Below are the code and all the weights of a small trained network. Each question names an input and a class and asks about switching units off, where a switched-off unit gives its printed mean instead of its output.

import numpy as np


def w(rows, s, z=0):
    codes = np.array(rows[::2]) - 128.0
    scale = np.full(codes.shape[1], s)
    scale[-1] = z or s
    return codes * scale


def f(y):
    return np.maximum(y, 0)


def log_softmax(a):
    a = a - a.max(-1, keepdims=True)
    return a - np.log(np.exp(a).sum(-1, keepdims=True))


def net(x, mask):
    res = np.array(x, float).reshape(1, 8) / 4 @ E
    y = f(res @ A[0][:, :-1].T + A[0][:, -1])
    res = res + np.where(mask, y, B[0][:, -1]) @ B[0][:, :-1]
    return log_softmax(res[-1] @ U[:, :-1].T + U[:, -1])


A, B = {}, {}
E = w([
[128,128,129,129],'x0',
[194,22,99,148],'x1',
[128,127,129,128],'x2',
[128,128,129,127],'x3',
[17,54,104,86],'x4',
[74,112,176,248],'x5',
[127,128,128,126],'x6',
[110,157,4,161],'x7',
],0.0044)
A[0] = w([
[93,183,144,112,98],'n0',
[166,74,116,146,85],'n1',
[83,223,148,98,83],'n2',
[126,144,58,140,96],'n3',
[132,154,52,127,153],'n4',
[117,137,75,138,109],'n5',
[115,141,70,138,107],'n6',
[169,141,74,22,114],'n7',
[137,66,107,122,126],'n8',
[152,139,115,67,76],'n9',
[154,83,254,77,133],'n10',
[147,139,112,72,82],'n11',
[121,118,119,120,111],'n12',
[134,154,69,159,91],'n13',
[47,80,118,97,61],'n14',
[114,127,140,166,91],'n15',
[81,91,123,102,73],'n16',
[90,189,142,112,85],'n17',
[123,134,92,138,253],'n18',
[92,95,125,105,87],'n19',
[162,92,119,141,153],'n20',
[158,138,96,35,50],'n21',
[225,196,139,183,44],'n22',
[115,120,142,173,84],'n23',
[91,117,156,225,50],'n24',
[41,84,120,101,71],'n25',
[90,124,143,228,76],'n26',
[168,65,114,147,81],'n27',
[148,134,108,34,74],'n28',
[158,81,117,143,89],'n29',
[78,102,127,124,96],'n30',
[110,147,36,170,88],'n31',
[110,124,144,185,72],'n32',
[89,178,129,123,117],'n33',
[124,147,82,157,96],'n34',
[163,75,115,145,83],'n35',
[101,124,148,209,68],'n36',
[153,143,104,57,75],'n37',
[101,101,125,106,97],'n38',
[140,134,60,180,133],'n39',
[84,207,147,114,91],'n40',
[150,90,109,119,123],'n41',
[173,73,106,151,96],'n42',
[123,143,65,143,96],'n43',
[57,71,98,70,94],'n44',
[215,192,131,165,54],'n45',
],0.0076,0.0058)
B[0] = w([
[129,117,74,123,142],'n0',
[124,121,67,125,139],'n1',
[121,107,41,124,152],'n2',
[130,89,134,87,149],'n3',
[110,111,161,78,185],'n4',
[133,98,132,97,147],'n5',
[138,95,131,93,149],'n6',
[117,111,147,210,179],'n7',
[119,148,87,141,156],'n8',
[135,99,139,168,136],'n9',
[87,80,162,34,173],'n10',
[128,101,140,168,136],'n11',
[137,124,132,125,130],'n12',
[138,88,144,95,143],'n13',
[215,141,133,133,144],'n14',
[126,110,138,155,132],'n15',
[184,134,142,129,135],'n16',
[128,114,68,125,140],'n17',
[49,244,175,152,255],'n18',
[168,130,141,123,135],'n19',
[116,152,93,137,162],'n20',
[123,82,154,188,142],'n21',
[252,148,151,122,145],'n22',
[122,108,130,157,132],'n23',
[116,81,159,202,142],'n24',
[212,149,132,134,148],'n25',
[122,88,151,195,149],'n26',
[124,119,60,129,141],'n27',
[117,88,149,184,146],'n28',
[126,123,78,129,136],'n29',
[169,136,138,142,139],'n30',
[135,62,140,79,158],'n31',
[121,99,145,165,133],'n32',
[123,128,82,127,148],'n33',
[133,97,143,104,139],'n34',
[124,121,74,130,137],'n35',
[126,89,153,183,140],'n36',
[128,94,147,179,141],'n37',
[160,127,138,122,134],'n38',
[115,107,146,79,169],'n39',
[130,110,55,122,149],'n40',
[120,144,98,134,147],'n41',
[129,127,63,129,146],'n42',
[132,92,132,87,145],'n43',
[209,154,137,116,160],'n44',
[233,148,144,122,144],'n45',
],0.041,0.0061)
U = w([
[119,141,145,127,255],'0',
[128,47,162,215,60],'1',
[251,152,141,107,69],'2',
[105,153,135,114,180],'3',
[106,146,136,112,173],'4',
[117,37,151,38,25],'5',
[123,110,1,128,69],'6',
[112,156,144,117,127],'7',
],0.0069,0.0083)

Each question gives the input, the list of numbers given to net, and the class t.
The units are the neurons (one row each of A and B). Each row of codes is followed by its name. A weight is (code - 128) times the scale printed after its matrix; where a second scale follows, it is the last column's (A, B and U).
mask holds one flag per neuron, in row order. A switched-off neuron (its flag False) gives its mean, the last column of its row in B, instead of its output. The means were averaged over made-up inputs and are rounded, as every weight is.
A unit's drop is (log p(t) with every unit on - log p(t) with that unit switched off) / (log p(t) with every unit on - log p(t) with every unit switched off).
The circuit of an input: a set's keep is (log p(t) with only the set's units on - log p(t) with every unit switched off) / (log p(t) with every unit on - log p(t) with every unit switched off). Starting from the 12 units with the biggest drops (on a tie, the unit counted first), units are removed one at a time, each time the one whose removal leaves the highest keep (on an exact tie, the one counted first), for as long as the keep stays at least 0.8.
circuit, biggest first: the units of the circuit, biggest drop first
top k neurons: the k neurons with the biggest drops, biggest first
drop of u: that unit's drop, to one decimal
input [-3,-8,6,-7,8,-7,-8,-1], class 2: circuit, biggest first -> [n44, n25]
input [-1,-6,0,6,-6,0,-1,-8], class 5: circuit, biggest first -> [n10]
input [-5,-6,4,-2,1,-2,-5,4], class 6: top 2 neurons -> [n2, n40]
input [7,8,-3,7,-2,-7,-1,2], class 6: top 2 neurons -> [n42, n27]
input [-3,-3,3,-2,3,-5,1,-7], class 5: top 2 neurons -> [n10, n18]
input [7,7,6,4,-7,-8,-5,-3], class 1: circuit, biggest first -> [n7, n21]
input [1,5,0,-1,5,-8,-5,-7], class 1: circuit, biggest first -> [n7, n28]
input [-3,-7,2,6,-3,-3,-5,3], class 6: circuit, biggest first -> [n2, n40]
input [-5,8,7,6,-5,-7,-6,1], class 6: circuit, biggest first -> [n42, n27]
input [-7,3,5,3,4,7,-2,2], class 1: top 3 neurons -> [n26, n24, n36]
input [4,-1,-3,-3,4,5,5,-6], class 5: top 3 neurons -> [n10, n18, n7]
input [-8,2,2,-3,-2,8,-7,6], class 1: top 2 neurons -> [n26, n24]
input [6,6,5,-4,-8,-6,1,-3], class 2: top 3 neurons -> [n22, n45, n18]
input [0,4,3,7,-8,3,-7,-6], class 2: circuit, biggest first -> [n22]
input [7,-7,5,-1,4,-2,6,8], class 5: top 2 neurons -> [n31, n4]
input [1,7,5,3,8,8,7,-1], class 1: top 2 neurons -> [n24, n26]
input [-1,4,4,-1,-2,-4,-2,6], class 5: circuit, biggest first -> [n4, n31]
input [-8,3,0,4,5,5,3,-8], class 5: top 3 neurons -> [n10, n18, n7]
input [4,-3,-1,0,-7,1,-7,-7], class 2: drop of n18 -> 0.3
input [0,-8,-4,-1,-7,-8,3,0], class 1: drop of n27 -> 0.0
